(in the rows, 128 means zero)
Here are made-up things, facts about them, and rows of numbers that follow some of those facts. Name the thing behind each unnamed row.

Facts:
κ: hangs directly under; φ: is of sort; γ: belongs to class; τ: uses
k_10 κ:k_216 φ:984 γ:kuleklo
k_103 κ:k_449 φ:324 γ:travin τ:k_446
k_113 κ:k_703 φ:984 γ:grosak
k_129 κ:k_72 φ:984 γ:bakem τ:k_519
k_139 κ:k_606 φ:984 γ:ginun
k_14 κ:k_264 φ:596 γ:floplo
k_140 κ:k_396 φ:596 γ:rugru
k_144 κ:k_430 φ:324 γ:rugru
k_148 κ:k_73 φ:596 γ:floplo τ:k_697
k_157 κ:k_703 φ:324 γ:bagok
k_158 κ:k_416 φ:596 γ:bakem
k_169 κ:k_714 φ:596 γ:bakem τ:k_816
k_178 κ:k_374 φ:324 γ:flufli
k_185 κ:k_703 φ:596 γ:travin τ:k_408
k_193 κ:k_73 φ:596 γ:kuleklo τ:k_396
k_208 κ:k_680 φ:984 γ:grosak
k_21 κ:k_714 φ:324 γ:flufli τ:k_851
k_224 κ:k_703 φ:596 γ:bakem
k_231 κ:k_519 φ:984 γ:bagok τ:k_978
k_232 κ:k_586 φ:984 γ:ginun τ:k_396
k_233 κ:k_72 φ:596 γ:ginun
k_240 κ:k_408 φ:596 γ:grosak τ:k_851
k_243 κ:k_446 φ:324 γ:rugru
k_246 κ:k_430 φ:596 γ:ginun τ:k_449
k_253 κ:k_73 φ:984 γ:grosak τ:k_72
k_259 κ:k_264 φ:984 γ:kliver τ:k_978
k_261 κ:k_396 φ:324 γ:floplo
k_262 κ:k_783 φ:324 γ:rugru
k_264 κ:k_408
k_27 κ:k_500 φ:596 γ:grosak τ:k_759
k_273 κ:k_441 φ:324
k_281 κ:k_783 φ:596 γ:bagok
k_291 κ:k_586 φ:984 γ:degrer τ:k_486
k_294 κ:k_500 φ:324 τ:k_216
k_296 κ:k_606 φ:596
k_297 κ:k_396 φ:984 γ:degrer
k_298 κ:k_703
k_299 κ:k_500 φ:596 γ:degrer
k_307 κ:k_586 φ:984 γ:rugru τ:k_816
k_322 κ:k_680 φ:984 γ:kuleklo τ:k_703
k_323 κ:k_45 φ:984 γ:travin τ:k_408
k_329 κ:k_396 φ:596
k_334 κ:k_783 φ:324 γ:grosak τ:k_76
k_346 κ:k_430 φ:984 γ:zifi
k_348 κ:k_264 φ:596 τ:k_449
k_352 κ:k_325 φ:984 γ:grosak τ:k_405
k_358 κ:k_264 φ:596 γ:degrer τ:k_714
k_361 κ:k_325 φ:984 γ:rugru τ:k_500
k_371 κ:k_586 φ:984 γ:bakem τ:k_396
k_373 κ:k_519 φ:984 γ:travin τ:k_178
k_374 κ:k_759
k_375 κ:k_606 φ:596 γ:degrer τ:k_519
k_386 κ:k_948 φ:596 γ:rugru τ:k_446
k_389 κ:k_606 φ:596
k_39 κ:k_449
k_393 κ:k_45 φ:984 γ:floplo
k_396 κ:k_783
k_403 κ:k_216 φ:596 γ:travin
k_404 κ:k_416 φ:984 γ:kliver
k_405 κ:k_416 φ:984 γ:grosak
k_411 κ:k_606 φ:596 γ:bagok τ:k_783
k_414 κ:k_586 φ:324 γ:grosak
k_415 κ:k_430 φ:596 γ:travin
k_416 κ:k_486
k_420 κ:k_264 φ:984
k_421 κ:k_759 φ:984 γ:kliver τ:k_680
k_430 κ:k_486
k_433 κ:k_408 φ:324 γ:ginun τ:k_606
k_44 κ:k_494 φ:324 γ:floplo τ:k_486
k_440 κ:k_408
k_446 κ:k_216
k_45 κ:k_714
k_462 κ:k_703 φ:596 γ:kliver
k_471 κ:k_586 φ:324 γ:bagok
k_479 κ:k_396 φ:596 γ:travin τ:k_361
k_482 κ:k_606 φ:596 γ:flufli
k_488 κ:k_374 φ:324 γ:bagok
k_489 κ:k_606 φ:596 γ:kliver
k_494 κ:k_441
k_500 κ:k_325
k_507 κ:k_396 φ:596 γ:ginun
k_519 κ:k_714
k_525 κ:k_325 φ:324
k_529 κ:k_714 φ:324 γ:kuleklo
k_536 κ:k_416 φ:596 γ:kuleklo
k_540 κ:k_45 φ:984 τ:k_586
k_565 κ:k_45 φ:984 γ:grosak
k_582 κ:k_264 φ:984 τ:k_759
k_586 κ:k_606
k_587 κ:k_216 φ:324 γ:grosak
k_589 κ:k_606 φ:984 γ:travin
k_593 κ:k_500 φ:324 γ:floplo
k_595 κ:k_494 φ:984 γ:ginun τ:k_208
k_597 κ:k_519 φ:596 γ:degrer
k_598 κ:k_486 φ:984 γ:travin τ:k_45
k_603 κ:k_441 φ:984 γ:bagok τ:k_440
k_604 κ:k_264 φ:596 γ:kuleklo τ:k_714
k_610 κ:k_416 φ:984 γ:bagok
k_611 κ:k_759 φ:984 γ:kuleklo
k_616 κ:k_494 φ:596 γ:bakem
k_633 κ:k_759 φ:324 γ:zifi
k_64 κ:k_264 φ:324 τ:k_606
k_645 κ:k_494 φ:324 γ:flufli τ:k_964
k_653 κ:k_759 φ:324 γ:bagok τ:k_494
k_682 κ:k_264 φ:596
k_687 κ:k_606 φ:596 γ:grosak
k_691 κ:k_325 φ:324 γ:travin
k_693 κ:k_45 φ:596 γ:zifi
k_697 κ:k_703 φ:324 γ:rugru
k_70 κ:k_408 φ:324 γ:rugru τ:k_208
k_705 κ:k_486 φ:596 γ:bakem
k_706 κ:k_714 φ:596
k_708 κ:k_408 φ:596 γ:degrer
k_710 κ:k_264 φ:596
k_711 κ:k_606 φ:324
k_715 κ:k_606 φ:324 γ:zifi
k_718 κ:k_73 φ:596 γ:bagok
k_72 κ:k_714
k_725 κ:k_408 φ:596 γ:floplo
k_73 κ:k_486
k_732 κ:k_446 φ:984 γ:degrer
k_736 κ:k_606 φ:984 γ:kuleklo τ:k_697
k_738 κ:k_948 φ:596 γ:bagok τ:k_703
k_744 κ:k_783 φ:596 γ:kliver
k_76 κ:k_586 φ:984
k_771 κ:k_714 φ:984 γ:ginun
k_789 κ:k_783 φ:596 γ:flufli
k_791 κ:k_45 φ:984 γ:rugru
k_794 κ:k_783 φ:984 γ:kuleklo
k_795 κ:k_45 φ:596 γ:kuleklo
k_799 κ:k_714 φ:984 γ:floplo τ:k_405
k_801 κ:k_374 φ:596 γ:kuleklo τ:k_738
k_806 κ:k_714 φ:984 γ:degrer
k_81 κ:k_586 φ:324 γ:kuleklo
k_811 κ:k_45 φ:984 γ:bagok
k_816 κ:k_298 φ:596 γ:bakem
k_82 κ:k_264 φ:324
k_824 κ:k_416 φ:324 γ:travin
k_825 κ:k_73 φ:324
k_826 κ:k_416 φ:984 γ:zifi τ:k_446
k_830 κ:k_73 φ:984 γ:rugru
k_831 κ:k_39 φ:324 γ:kliver τ:k_129
k_833 κ:k_325 φ:984 γ:bagok τ:k_983
k_834 κ:k_408 φ:984 γ:bagok
k_835 κ:k_374 φ:984 γ:ginun
k_84 κ:k_396 φ:596 γ:bakem τ:k_440
k_843 κ:k_72 φ:596 γ:flufli
k_847 κ:k_446 φ:596 γ:travin
k_851 κ:k_408 φ:596 γ:kliver τ:k_76
k_853 κ:k_440 φ:596 γ:travin
k_858 κ:k_72 φ:596 γ:grosak
k_860 κ:k_486 φ:984 γ:flufli
k_863 κ:k_948 φ:324 γ:bakem
k_870 κ:k_519 φ:984 γ:kuleklo τ:k_72
k_894 κ:k_264 φ:984 γ:flufli τ:k_931
k_909 κ:k_703 φ:984 γ:kuleklo
k_917 κ:k_449 φ:596 γ:zifi
k_919 κ:k_396 φ:984 γ:bagok
k_927 κ:k_264 φ:596 γ:zifi
k_931 κ:k_449 φ:324 γ:grosak
k_935 κ:k_441 φ:984 γ:grosak
k_944 κ:k_416 φ:324 γ:rugru τ:k_705
k_948 κ:k_216
k_960 κ:k_408 φ:984 γ:bakem
k_961 κ:k_586 φ:984 γ:kliver
k_964 κ:k_494 φ:324 γ:grosak
k_973 κ:k_714 φ:324 γ:rugru τ:k_178
k_978 κ:k_440 φ:596 γ:grosak
k_980 κ:k_759 φ:324
k_983 κ:k_396 φ:984 γ:grosak τ:k_931
k_992 κ:k_714 φ:324
k_997 κ:k_486 φ:984 γ:rugru τ:k_519

Known rows:
[115 129 128 110 147 127 107 131 134  92 147 149 126 131 117 136 118  96
 158 107  94 147 112 121 134 120 143 152 168 133 148 110 123 140 117 165]: k_616
[118 113 124 113 131 122  97 131 141 103 141 154 140 131 106 143 115 118
 150 109 108 148 114 127 149 122 119 143 185 125 151 109 114 132 106 169]: k_843
[106 106 126  92 121 128 128 155 120 115 148 162 148 134 113 129 119 142
 166 113 135 122 135 114 114 131 126 124 124 143 128 120 119 108 100 157]: k_691
[ 99 115 130 120 131 126 105 138 124  96 117 189 138 124 133 134 105 136
 152 120 150 145 105 129 118 118 115 126 131 137 114 101 139 130 107 132]: k_346
[129 126 122 119 139 128 104 123 142  70 132 164 104 138 127 142 108 118
 129 113  96 130 102 121 127 108 130 151 206 142 132 111 145 140  97 158]: k_140
[119 123 129 119 126 128 111 147 119  85 111 183 127 129 147 131 106 126
 143 119 130 138 101 141 117 112 131 135 173 146 113 110 150 142 103 135]: k_794
[148 119 133 130 139 133 106 141 123  80 118 159 132 129 158 134 110 105
 180 119  92 168 113 133 133 111 133 155 168 133 128 106 142 142 117 124]: k_961
[121 122 137 115 113 123 149 120 126 171 100  78 125 113 169 132 139 102
 109 126 162 111 112 160 128 122 175 130  87 108 130 121 152 163 141 130]: k_595
[140 113 134 127 102 120 143 108 132 157  88  76 117 116 171 141 131 120
 105 130 148 112 114 158 134 114 152 129 106 104 122 114 166 147 131 114]: k_736
[173 109 127 129 138 124 160 111 154 160 100  78  88 134 166 156 148 135
 113 121 124  89 130 141 133 116 142 143 114 136 135 118 151 154 127 118]: k_70
[ 92 106 128  96 134 129 125 147 127 115 153 177 144 131 109 132 120 145
 170 113 142 131 131 112 106 131 123 123  92 143 126 111 119 106 107 152]: k_824
[126 123 129 119 102 114 142  86 150 154 111  63 106 122 140 146 139 124
  83 124 135  91 111 154 132 113 162 137 124 117 133 115 161 148 127 143]: k_801
[117 128 128 109 144 127 108 129 136  95 146 141 127 130 116 135 121  96
 162 109  95 146 112 125 135 119 147 156 167 132 145 109 121 136 116 161]: k_816
[132 112 127 107 137 131 126 150 129 100 143 164 130 138 132 136 121 135
 165 112 111 132 129 122 115 124 131 142 143 151 129 114 125 128 105 149]: k_525
[117 122 130 124 123 126 109 144 120  88 110 176 133 129 146 132 107 130
 147 120 127 142 104 146 118 112 123 134 166 146 114 106 146 142 106 132]: k_10
[109 117 130 109  92 112 140  87 139 165 113  62 129 119 125 140 133 122
  92 123 139  92 125 140 139 119 154 120 108  97 136 121 159 122 123 150]: k_411
[193 114 135 118 162 130 133  88 174 111 126  81  95 114 171 136 135  41
  82  92 108 149 139 119 162 118 145 118 118  71 176 156 124 126 160 134]: k_375

Name these rows:
No name comes twice in this set of rows, the named rows included.
[144 112 124 129 152 134 120 134 147  77 134 181 111 139 143 148 122 151
 157 113 107 141 122 123 108 115 114 149 141 166 127  98 138 141 107 126] -> k_144
[193 112 131 123 142 133 157 109 160 131 115  93  93 124 190 144 147 109
  89 107 126 113 138 141 127 117 151 128 104 123 147 135 142 152 145 119] -> k_831
[ 92 118 130 115 128 118 109 151 113 108 108 171 143 128 125 128 107 129
 154 118 146 131 112 140 125 120 112 122 149 141 113 116 136 120 107 140] -> k_834
[185 111 136 137 148 128 132  97 165 103  87 128  93 108 203 137 126  86
  57 103 161 140 123 146 135 109 123  97  95 100 140 143 149 136 152 100] -> k_997
[147 101 125 109 144 133 123 150 135 103 140 160 121 143 129 143 120 133
 172 114 112 134 129 110 125 125 122 143 147 141 136 116 122 121 101 143] -> k_178
[138 120 130 112 123 122 139 100 151 170 125  58 117 119 143 146 147  94
 106 116 126 116 117 142 152 123 170 144 122  95 160 118 131 166 139 154] -> k_169
[ 90 133 127 123 132 122 104 112 140  78 134 174 131 126 114 138 115 135
 132 111 115 136 107 139 111 111 127 141 151 157 128  94 145 130 108 154] -> k_536
[164  94 127 111 135 127 154 117 148 170 119  77 101 133 152 152 144 124
 119 121 139 103 133 113 139 127 148 134  94 106 146 128 135 138 128 130] -> k_645
[113 131 124 122 104 119 101 125 138  88 133 161 146 127 120 137 116 143
 121 110 107 133 111 160 125 113 125 140 192 156 132 100 136 144 102 167] -> k_795
[130 123 131 133 164 135 106 140 133  81 121 184 119 127 153 139 114 107
 170 115 120 169 100 131 122 116 131 152 140 137 130  99 131 155 122 124] -> k_404
[ 94 107 133 101 117 122 109 151 107 117 126 157 158 124 119 123 107 114
 172 120 140 149 119 121 130 126 125 119 133 113 122 119 127 103 107 147] -> k_589

The same things again, as new rows of numbers:
Known rows:
[118 105 118 146 171 139 143 133 153 124 120 118 130 136 147 143 126 133
 106 113 115  82 169 112  90 108 137 151 153]: k_835
[135 110 134 136 102 129  96 102 147 124 130 148 142 121 106 117 131 141
 148 148 131 127 112 120 124 123 154 111 128]: k_851
[ 84 136  89  80 156 123 113 155 109 114  95 128 154 160  66 159  91 120
 118 112 145 136 110 144 157 102 155 165 146]: k_72
[115 148 112  77  85 119  95 103  91 119 137 165 123 149 105  98 137 120
 150 151 138 166  97 141 132 146 108 102 147]: k_795
[139 135 127 115 128 139 136 146 116 108 143  92 142 128 145 142 122 118
 136 129 130 121 108 106 153 126 134 129 124]: k_711
[ 56 112  87  95 148 130 129 172 141 146 115 122 160 160  96 151  89 126
 161 113 136 127  97 152 152 140 182 141 154]: k_500
[160 132 150 205 169 134 147 110 135 141 126 127 101 111 168 120 170 152
  89  97 112 128 172 116 123 124  82 123  95]: k_826
[142 142 146  97 108 118 170 120 114 176 162 150  67 110 162  98 170 125
 133 167 138 180 142 146 101 185  75 104 108]: k_322
[ 20  76  57 163 142 157  91 186 241 171 177  76 164 161 150  87 135 135
 208 139 105  99  34 144 169 214 205  86 173]: k_586
[153 161 162 137 124 108 123  85  94 128 150 167 121 123 140 148 173 116
  84 143 122 176 139 143  79 114  64 144  81]: k_598
[140 151 121 126 117 124 132 121 136 144 159 154  88 124 159  79 190 132
  96 176 141 158 134 136  98 165  69 109 133]: k_373
[ 68 114  92  45 157 121 184 192  99 175  92 127 112 147  91 166  59 117
 169  90 151 146 145 146 154 139 163 145 167]: k_783
[116 153 133 127  90 136 143 149 129 116 137 126 151 148 150 152 142 101
 134 114 145 117 127 122 126 120 127 124 144]: k_488
[108 132 132 101  85 116 103  98 119 134 145 158 139 141 118 125 130 110
 165 134 131 144 126 132 122 137 121 113 138]: k_403
[132 115 132 117 108 113 114 108 124 120 120 136 122 126 118 121 112 115
 150 128 112 128 126 141 122 132 144 126 147]: k_744
[110 133 137 118 101 120 105  90  92 147 151 176 130 146 112 143 136 113
 173 128 118 171  93 157 122 143 116  96 115]: k_536
[ 93 103 111 111 108 133  93 108 127 121 130 161 193 142  81 160  94 120
 169 146 140  95 106 117  86  98 186 133 158]: k_978

Rows to name:
No name comes twice in this set of rows, the named rows included.
[ 90 136 121  75 147 107 106 135  95  96  81 124 182 160  57 199  80 120
 103 110 133 147 104 154 146  65 170 193 129] -> k_494
[127 122  95 151 132 136 100 126 135 106 105 137 130 136 115 117 100 125
 114  98 127  80 173  91 135 107 116 135 188] -> k_233
[157 141 164 142  81 116 119  86  97 164 169 171  83 106 129 112 151 123
 152 142 118 181 135 150 129 173  63  77  89] -> k_193
[175 141 140 202 147 128  80  79 172  70 115 114 140 113 149  90 189 153
  43 161 108 128 111 127 120 101 113 147  95] -> k_799
[179 128 161 164 125 131 133 100 144 143 137 137 129 100 143  99 174 155
  84 176 143 135 139 119  82 118 122 126  74] -> k_259
[120 158 133 132 112 140 141 132 105 123 154 149 151 139 135 178 146 101
 156 122 135 149  93 144 116 133 110 101 125] -> k_824
[115 104  80 217 147 166 111 146 231 143 168 108  83 118 192  15 208 159
 140 173 112 107  84 136 131 231 116  53 158] -> k_540
[183 186 184 128  77 105 127 112  88  78 127 135 144 110 136 166 149 110
  64 125 145 142 162 118 115  70  80 160 100] -> k_653
[ 74 103  91  94 170 136 104 134 127 125 141  92 170 174 135 144 137 134
 143 128 102 115  81 112 125 108 179 149 119] -> k_76
[122 130  98 113 102 128  96 111 121 116 143 160 135 121  92 126 109 109
 132 149 132 100 132 113 102 129 102 125 184] -> k_858
[129 142 123 130 106 136 137 145 133 104 159 126 152 109 126 166 113 103
 145 152 144 117 124 121  95 132 119 127 154] -> k_587
[110 151 126  70 119 123 119 122  82  70 117 137 207 152  81 226  84  94
 134 134 141 115  97 121  86  63 159 175 157] -> k_964
[103 134 122  90 124 124 129 123 112 149 156 134 138 155 153 134 162 118
 130 149 124 149 111 130  91 129 123 135 110] -> k_589
[118 128 128 128 130 129 132 153 142 152 111 133 134 121  99 131 117 143
 118 136 162 138 131 135 146 128 152 135 108] -> k_264
[158 128 142 109  94 106 159 123 102 175 163 151  69  68 131 113 100 120
 147 138 134 126 215 101  99 173  57 109 147] -> k_27

The same things again, as new rows of numbers:
Some rows with their names:
[139 176 116 123 209 116 129 103 116  71  87 164   6  97 133  67 160 131
 139  99 108 151 120 135 109 115  99 114 162  98 151 142 155 114  21 142
 157 116  47 105 118 130  83 114 176 147 151 150 110 138 185 161  81]: k_851
[114 140 135 124 117 125 110 123 133 140 116 145 165 124 135 127 128 127
 124 154 127 145 123 133 137 126 118 141 124 128 140 126 113 140 116 126
 120 132 143 125 139 125 136 137 122 131 146 133 129 127 123 117 131]: k_408
[ 87 149 127 108  79 128 106 115 141 134  93 148 120 100 137 135 111 138
 120 123 117 126 123 129 130 121 113 133 128 120 125 147 103 127 136 114
 124 131 123 133 127 135 143 145 112 131 153 136 127 120 148 117 125]: k_960
[120 132 137 126 111 127 107 120 139 142 115 137 153 130 136 130 136 131
 127 147 121 146 128 128 132 126 128 141 125 133 139 127 109 133 110 124
 115 127 145 128 137 123 134 130 116 135 143 123 126 126 119 116 126]: k_325
[ 91 153 138 134 116 122 104 124 125 152  99 159 151 103 136 127 113 141
 119 134 116 142 127 130 128 127 120 141 138 125 133 127 105 136 122 123
 113 127 143 127 129 134 136 160 126 121 128 144 128 121 131 116 134]: k_927
[ 99 143 139 127 123 123 108 141 136 118 123 135 162 115 135 115 115 128
 119 159 125 138 122 129 143 129 112 139 137 131 146 135 108 131 123 120
 119 134 141 125 135 136 131 137 117 127 131 126 129 128 134 120 137]: k_82
[179 120 112 122 125 125 131 121  92 115 167 132  95 133 148 109 137 108
 122 125 124 143 124 140 130 139 130 125 140 140 125 127 151 133 159 132
 125 119 112 124 132 120 114 128 132 144 102 160 136 132 151 135 104]: k_411
[122 132 137 127 110 127 110 122 137 139 117 135 145 131 136 130 136 130
 127 147 122 143 128 127 133 127 128 143 124 136 140 127 111 132 113 123
 114 127 143 130 136 123 134 129 116 133 142 125 126 126 116 116 123]: k_783
[136 116 126 128  96 129 114 144 138 129 161 115 127 120 140 105 127 121
 119 164 124 156 123 119 137 132 121 141 136 152 155 143 105 121 134 114
 114 127 142 129 137 126 127 118 113 145 106 124 129 125 141 116 116]: k_471
[ 94 136 147 122  97 123 110 128 133 106 118 133 123 110 136 118 128 156
 120 145 114 126 130 117 137 130 117 141 139 142 135 132 113 118 117 115
 101 127 144 136 127 138 133 141 121 132 133 123 127 119 122 123 126]: k_715
[123 149 149 149 157 125 105 140 126 166 122 133 175 144 131 129 137 108
 134 146 123 142 121 125 154 128 122 142 137 121 150 127 116 131 122 140
 136 123 130 128 137 122 145 120 113  97  96 135 134 127 126 111 131]: k_978
[124 127 118 121 105 131 108 128 137 141 122 133 109 119 141 133 111 112
 127 131 117 149 124 120 133 123 128 130 126 132 132 151  93 130 143 118
 137 131 132 132 135 120 134 120 103 134 134 123 131 130 151 120 115]: k_806
[122 129 134 136 128 124 101 119 133 137 120 137 138 127 138 130 124 132
 133 138 119 141 132 121 132 125 132 139 123 138 123 128  97 136 118 125
 121 130 156 134 140 120 129 132 113 135 150 116 128 134 121 126 123]: k_45
[104 150 128 126  77 126  97 123 131 172  95 144 115 100 135 120 124 146
 125 109 114 120 130 130 118 127 124 145 134 125 124 136  99 126 134 116
 107 124 134 135 129 136 134 158 113 130 132 138 128 118 146 117 121]: k_616
[118 141 123 130  82 127 101 127 131 177 113 139 116 107 136 117 121 133
 124 119 116 136 128 129 119 130 129 144 133 128 133 138  98 125 137 116
 110 124 132 132 132 130 130 146 111 133 118 138 126 120 147 114 121]: k_507
[168 118 114 106 129 125 135 131 105  75 169 121 101 138 147 106 131 106
 120 139 131 122 124 143 138 140 128 122 139 140 121 133 151 133 154 126
 125 130 111 123 135 128 107 124 124 147 123 141 136 138 150 143 110]: k_653
[121 133 137 127 109 126 109 121 139 143 118 135 152 131 136 131 136 133
 127 148 122 144 128 127 134 127 129 142 125 134 140 126 110 133 109 125
 114 128 141 129 137 123 133 132 116 134 146 124 125 126 120 117 125]: k_680

Rows to name:
No name comes twice in this set of rows, the named rows included.
[101 144 141 138 111 122 106 122 125 148  98 147 132 113 137 129 125 149
 124 129 113 140 132 124 123 129 131 141 137 134 132 127 105 131 119 122
 108 123 143 132 127 133 135 152 121 124 125 136 127 120 123 118 127] -> k_917
[122 138 150 131 151 131 122 138 139 126  98 121 150 155 136 152 137 104
 133 150 124 139 123 120 154 128 138 125 131 120 148 137 121 124 116 133
 143 124 110 131 129 122 141  95 102  94 106 115 130 125 123 111 130] -> k_405
[145 127 118 140 111 130 116 143 130 173 125 126 129 130 143 121 123 100
 122 149 122 163 128 133 118 134 150 138 133 131 148 140  95 136 129 119
 115 126 135 122 133 124 119 126 112 129  87 131 128 125 146 107 124] -> k_718
[130 143 151 151 148 126 104 138 125 167 129 128 158 142 131 128 147 118
 135 144 119 147 124 114 154 130 123 142 139 131 153 127 118 120 120 136
 132 116 129 133 135 120 144 114 111 101  89 134 132 122 122 110 123] -> k_687
[134 117 117 129 119 130 113 131 136 134 136 131 108 123 145 132 108 104
 125 149 121 170 125 119 132 125 134 126 125 143 136 149  89 135 141 120
 137 132 140 128 136 115 129 112 108 139 123 118 131 132 147 118 116] -> k_811
[106 136 123 111  79 131 110 120 143 144 106 138 108 108 138 135 119 125
 122 129 117 136 125 125 128 124 123 133 126 128 129 147 102 126 138 115
 125 129 125 133 129 128 138 129 106 135 143 128 126 121 146 116 117] -> k_835
[111 132 140 132 126 124 103 135 133 111 126 124 134 122 137 117 115 136
 127 148 120 130 129 118 138 131 128 137 136 143 132 136  99 126 124 120
 117 131 145 134 134 130 127 129 111 131 131 111 129 132 125 127 126] -> k_992
[154 136 124 126 162 119 133 121  84  97 147 151 129 136 145 121 124 109
 122 133 128 138 122 147 140 138 122 122 143 130 122 118 156 144 145 139
 133 125 114 119 130 124 118 141 140 127 118 165 140 136 139 136 121] -> k_604
[106 134 122 115  91 130 105 118 140 137 106 137 102 109 142 133 109 127
 127 120 116 135 127 121 127 122 127 131 126 130 121 151  93 127 143 115
 127 130 129 136 132 125 137 133 104 135 143 123 129 127 148 122 116] -> k_771
[134 134 118 141 107 128  99 133 125 178 128 134 123 116 138 116 116 120
 130 124 119 148 128 124 123 129 134 142 131 133 127 140  87 132 140 121
 123 127 141 131 137 124 126 135 108 131 113 132 130 129 150 118 116] -> k_597

